Below is a small trained network, with its code and all its weights. Each question gives an input and a target symbol and asks what happens when units are switched off, that is, made to give their printed mean instead of their output.

import numpy as np


def w(rows, s, z=0):
    codes = np.array(rows[::2]) - 128.0
    scale = np.full(codes.shape[1], s)
    scale[-1] = z or s
    return codes * scale


def norm(h):
    return h / np.sqrt((h * h).mean(-1, keepdims=True) + 1e-5)


def f(y):
    return np.maximum(y, 0)


def softmax(a):
    e = np.exp(a - a.max(-1, keepdims=True))
    return e / e.sum(-1, keepdims=True)


def log_softmax(a):
    a = a - a.max(-1, keepdims=True)
    return a - np.log(np.exp(a).sum(-1, keepdims=True))


def net(x, mask):
    ids = ['αγδεζηθλμξπστφψω'.index(c) for c in x.split()]
    T = len(ids)
    res = E[ids] + P[:T]
    u = 0
    for l in range(3):
        q, k, v = (norm(res) @ M[l].T for M in (Q, K, V))
        z = softmax(np.where(np.tri(T) > 0, q @ k.T / 3**0.5, -1e9)) @ v
        res = res + np.where(mask[u], z, O[l][:, -1]) @ O[l][:, :-1]
        u += 1
        y = f(norm(res) @ A[l][:, :-1].T + A[l][:, -1])
        res = res + np.where(mask[u : u + 12], y, B[l][:, -1]) @ B[l][:, :-1]
        u += 12
    return log_softmax(norm(res)[-1] @ U[:, :-1].T + U[:, -1])


Q, K, V, O, A, B = {}, {}, {}, {}, {}, {}
E = w([
[100,146,31,167],'α',
[101,81,109,145],'γ',
[101,81,111,144],'δ',
[126,78,135,164],'ε',
[112,59,143,124],'ζ',
[99,78,118,151],'η',
[82,96,84,100],'θ',
[123,82,130,167],'λ',
[84,88,95,108],'μ',
[109,86,113,156],'ξ',
[209,237,48,107],'π',
[162,133,120,7],'σ',
[171,130,116,9],'τ',
[140,114,151,112],'φ',
[195,110,177,194],'ψ',
[240,193,97,160],'ω',
],0.019)
P = w([
[130,11,30,120],'0',
[33,59,132,153],'1',
[154,60,56,119],'2',
[25,86,147,151],'3',
[162,82,80,119],'4',
[34,117,157,161],'5',
[171,92,99,121],'6',
[33,152,170,163],'7',
[180,100,115,118],'8',
[44,208,252,163],'9',
[198,106,136,120],'10',
[103,175,180,165],'11',
],0.014)
Q[0] = w([
[51,25,101,72],'L0H1',
[98,138,195,119],'L0H1',
[75,198,112,5],'L0H1',
],0.012)
K[0] = w([
[88,49,97,115],'L0H1',
[202,157,229,120],'L0H1',
[103,176,100,7],'L0H1',
],0.012)
V[0] = w([
[95,178,40,235],'L0H1',
[177,253,44,194],'L0H1',
[97,54,181,95],'L0H1',
],0.0043)
O[0] = w([
[174,172,84,208,166],'L0H1',
[173,254,9,174,5],'L0H1',
[105,62,190,108,198],'L0H1',
],0.0059,0.002)
A[0] = w([
[112,169,114,222,186],'L0N1',
[189,24,57,93,167],'L0N2',
[169,42,12,153,161],'L0N3',
[171,97,189,142,84],'L0N4',
[253,118,170,164,123],'L0N5',
[26,145,164,188,112],'L0N6',
[37,169,145,98,95],'L0N7',
[217,170,148,17,146],'L0N8',
[160,92,97,66,95],'L0N9',
[85,152,205,22,186],'L0N10',
[47,152,94,49,2],'L0N11',
[68,51,168,125,221],'L0N12',
],0.018,0.0053)
B[0] = w([
[69,152,27,122,186],'L0N1',
[117,119,216,60,243],'L0N2',
[96,124,152,17,248],'L0N3',
[92,182,132,139,149],'L0N4',
[167,201,152,118,155],'L0N5',
[100,141,167,252,197],'L0N6',
[77,140,173,194,166],'L0N7',
[191,34,36,171,182],'L0N8',
[164,98,161,84,173],'L0N9',
[125,128,38,237,195],'L0N10',
[96,159,79,48,151],'L0N11',
[84,172,40,28,253],'L0N12',
],0.03,0.015)
Q[1] = w([
[63,141,6,159],'L1H1',
[77,180,79,85],'L1H1',
[10,131,118,204],'L1H1',
],0.012)
K[1] = w([
[250,213,155,219],'L1H1',
[160,130,173,200],'L1H1',
[231,169,82,220],'L1H1',
],0.017)
V[1] = w([
[167,89,73,106],'L1H1',
[179,254,149,99],'L1H1',
[129,171,174,148],'L1H1',
],0.056)
O[1] = w([
[178,90,120,176,178],'L1H1',
[205,253,126,137,117],'L1H1',
[108,165,146,69,6],'L1H1',
],0.048,0.015)
A[1] = w([
[158,74,233,128,103],'L1N1',
[103,145,97,92,70],'L1N2',
[118,199,93,100,132],'L1N3',
[139,112,174,120,35],'L1N4',
[149,68,141,20,229],'L1N5',
[120,126,176,83,3],'L1N6',
[181,95,198,187,142],'L1N7',
[179,115,117,154,93],'L1N8',
[121,137,178,73,54],'L1N9',
[251,77,180,46,53],'L1N10',
[222,121,243,79,34],'L1N11',
[113,153,182,198,123],'L1N12',
],0.03,0.0038)
B[1] = w([
[152,178,210,112,142],'L1N1',
[70,166,133,131,176],'L1N2',
[70,106,100,150,195],'L1N3',
[145,108,153,136,134],'L1N4',
[253,130,100,116,249],'L1N5',
[154,151,89,138,168],'L1N6',
[56,141,118,72,149],'L1N7',
[71,155,160,127,162],'L1N8',
[152,127,79,137,183],'L1N9',
[134,131,207,28,224],'L1N10',
[152,66,241,119,182],'L1N11',
[198,129,138,99,140],'L1N12',
],0.061,0.019)
Q[2] = w([
[89,127,173,82],'L2H1',
[65,118,55,251],'L2H1',
[199,128,131,11],'L2H1',
],0.025)
K[2] = w([
[165,101,93,150],'L2H1',
[150,144,160,3],'L2H1',
[47,89,137,224],'L2H1',
],0.021)
V[2] = w([
[142,131,245,119],'L2H1',
[237,151,149,157],'L2H1',
[114,141,105,1],'L2H1',
],0.026)
O[2] = w([
[166,168,190,205,135],'L2H1',
[236,195,201,58,153],'L2H1',
[7,80,243,185,247],'L2H1',
],0.015,0.011)
A[2] = w([
[140,189,139,201,143],'L2N1',
[62,108,156,118,21],'L2N2',
[124,123,158,67,61],'L2N3',
[110,104,253,183,3],'L2N4',
[173,114,46,131,221],'L2N5',
[178,91,158,124,73],'L2N6',
[130,126,158,70,99],'L2N7',
[157,127,9,61,50],'L2N8',
[230,203,118,160,59],'L2N9',
[129,121,174,56,130],'L2N10',
[109,185,167,35,147],'L2N11',
[85,85,192,60,2],'L2N12',
],0.032,0.0041)
B[2] = w([
[236,156,112,116,172],'L2N1',
[111,125,200,184,187],'L2N2',
[171,82,161,102,205],'L2N3',
[165,91,22,85,186],'L2N4',
[65,190,155,163,183],'L2N5',
[106,197,134,105,192],'L2N6',
[108,112,185,91,210],'L2N7',
[1,126,39,134,216],'L2N8',
[70,54,196,203,195],'L2N9',
[166,99,183,60,237],'L2N10',
[178,40,86,50,252],'L2N11',
[200,214,149,76,205],'L2N12',
],0.051,0.017)
U = w([
[172,93,214,86,253],'α',
[103,93,61,38,42],'γ',
[80,128,33,78,17],'δ',
[82,152,48,108,68],'ε',
[92,143,163,145,82],'ζ',
[86,142,156,135,75],'η',
[107,141,135,138,73],'θ',
[99,145,143,137,78],'λ',
[90,152,151,140,109],'μ',
[97,143,147,136,70],'ξ',
[197,130,24,152,107],'π',
[124,11,133,188,92],'σ',
[126,34,123,173,80],'τ',
[112,138,136,170,178],'φ',
[144,231,77,128,155],'ψ',
[183,157,189,211,178],'ω',
],0.012,0.0035)

Each question gives the input, a string of symbols that net reads in full, and the target symbol t.
The units are the heads (3 rows each of Q, K, V and O) and the neurons (one row each of A and B). Each row of codes is followed by its name. A weight is (code - 128) times the scale printed after its matrix; where a second scale follows, it is the last column's (O, A, B and U).
mask holds one flag per unit, layer by layer, with each layer's heads first. A switched-off unit (its flag False) gives its mean, the last column of its rows in O or B, instead of its output. The means were averaged over made-up inputs and are rounded, as every weight is.
A unit's drop is (log p(t) with every unit on - log p(t) with that unit switched off) / (log p(t) with every unit on - log p(t) with every unit switched off).
The circuit of an input: a set's keep is (log p(t) with only the set's units on - log p(t) with every unit switched off) / (log p(t) with every unit on - log p(t) with every unit switched off). Starting from the 12 units with the biggest drops (on a tie, the unit counted first), units are removed one at a time, each time the one whose removal leaves the highest keep (on an exact tie, the one counted first), for as long as the keep stays at least 0.8.
units of the circuit, in order: the units of the circuit, biggest drop first
top k neurons: the k neurons with the biggest drops, biggest first
top k neurons in layer l: the k neurons of layer l with the biggest drops, biggest first
input σ σ μ ω, target ω: top 2 neurons : [L1N10 L2N9]
input γ λ γ ζ τ σ φ η ζ μ π ζ, target π: top 4 neurons : [L0N12 L0N5 L0N8 L0N10]
input η α σ ξ, target σ: units of the circuit, in order : [L1H1 L0N8]
input λ π ζ η σ ζ ψ σ, target ψ: units of the circuit, in order : [L0N5 L1H1]
input ε ζ α η α α π σ ψ α σ μ, target σ: units of the circuit, in order : [L0N8 L1H1]
input λ η α ω η ω η α, target ω: top neuron : [L0N2]
input σ μ α α α ζ τ ξ ψ σ δ δ, target σ: units of the circuit, in order : [L0N8 L1H1]
input α ζ α λ π θ, target π: top 3 neurons : [L0N12 L0N11 L0N5]
input ε α ω σ α ξ λ λ α π α γ, target π: top 2 neurons : [L0N12 L0N3]
input α α ξ π λ ε, target π: top 3 neurons : [L0N12 L0N2 L1N5]
input π σ σ λ, target σ: top 2 neurons : [L0N10 L0N12]
input α π θ α α σ α η σ δ, target σ: units of the circuit, in order : [L1H1 L0N8]
input θ λ ψ σ α ζ η η α ψ η η, target ψ: top 2 neurons : [L0N5 L1N10]
input α ξ ε ψ α σ α ω ω α, target ω: units of the circuit, in order : [L0N5 L1H1 L2N9 L0N8]
input ξ α ζ δ ζ η ω η σ θ, target σ: top 4 neurons : [L0N3 L0N10 L0N6 L0N12]
input τ α π γ ω α ε ζ σ ε, target σ: top 3 neurons : [L0N10 L0N12 L0N1]
input σ λ σ τ π ψ σ σ ζ ω ε ζ, target ω: top 4 neurons in layer 0 : [L0N12 L0N5 L0N6 L0N1]
input α η ζ π η γ, target π: top 4 neurons : [L0N12 L0N2 L0N8 L1N5]
input η ξ σ α μ α α ψ σ ε, target ψ: top neuron in layer 2 : [L2N1]
input α λ σ η, target σ: top 2 neurons : [L0N12 L0N10]
input σ ψ σ ξ, target ψ: top 3 neurons in layer 0 : [L0N2 L0N3 L0N5]
input α η τ η α π λ σ ζ η, target σ: top 2 neurons in layer 0 : [L0N1 L0N10]
input η α ω α α π α ζ, target π: top 4 neurons in layer 0 : [L0N12 L0N2 L0N8 L0N3]
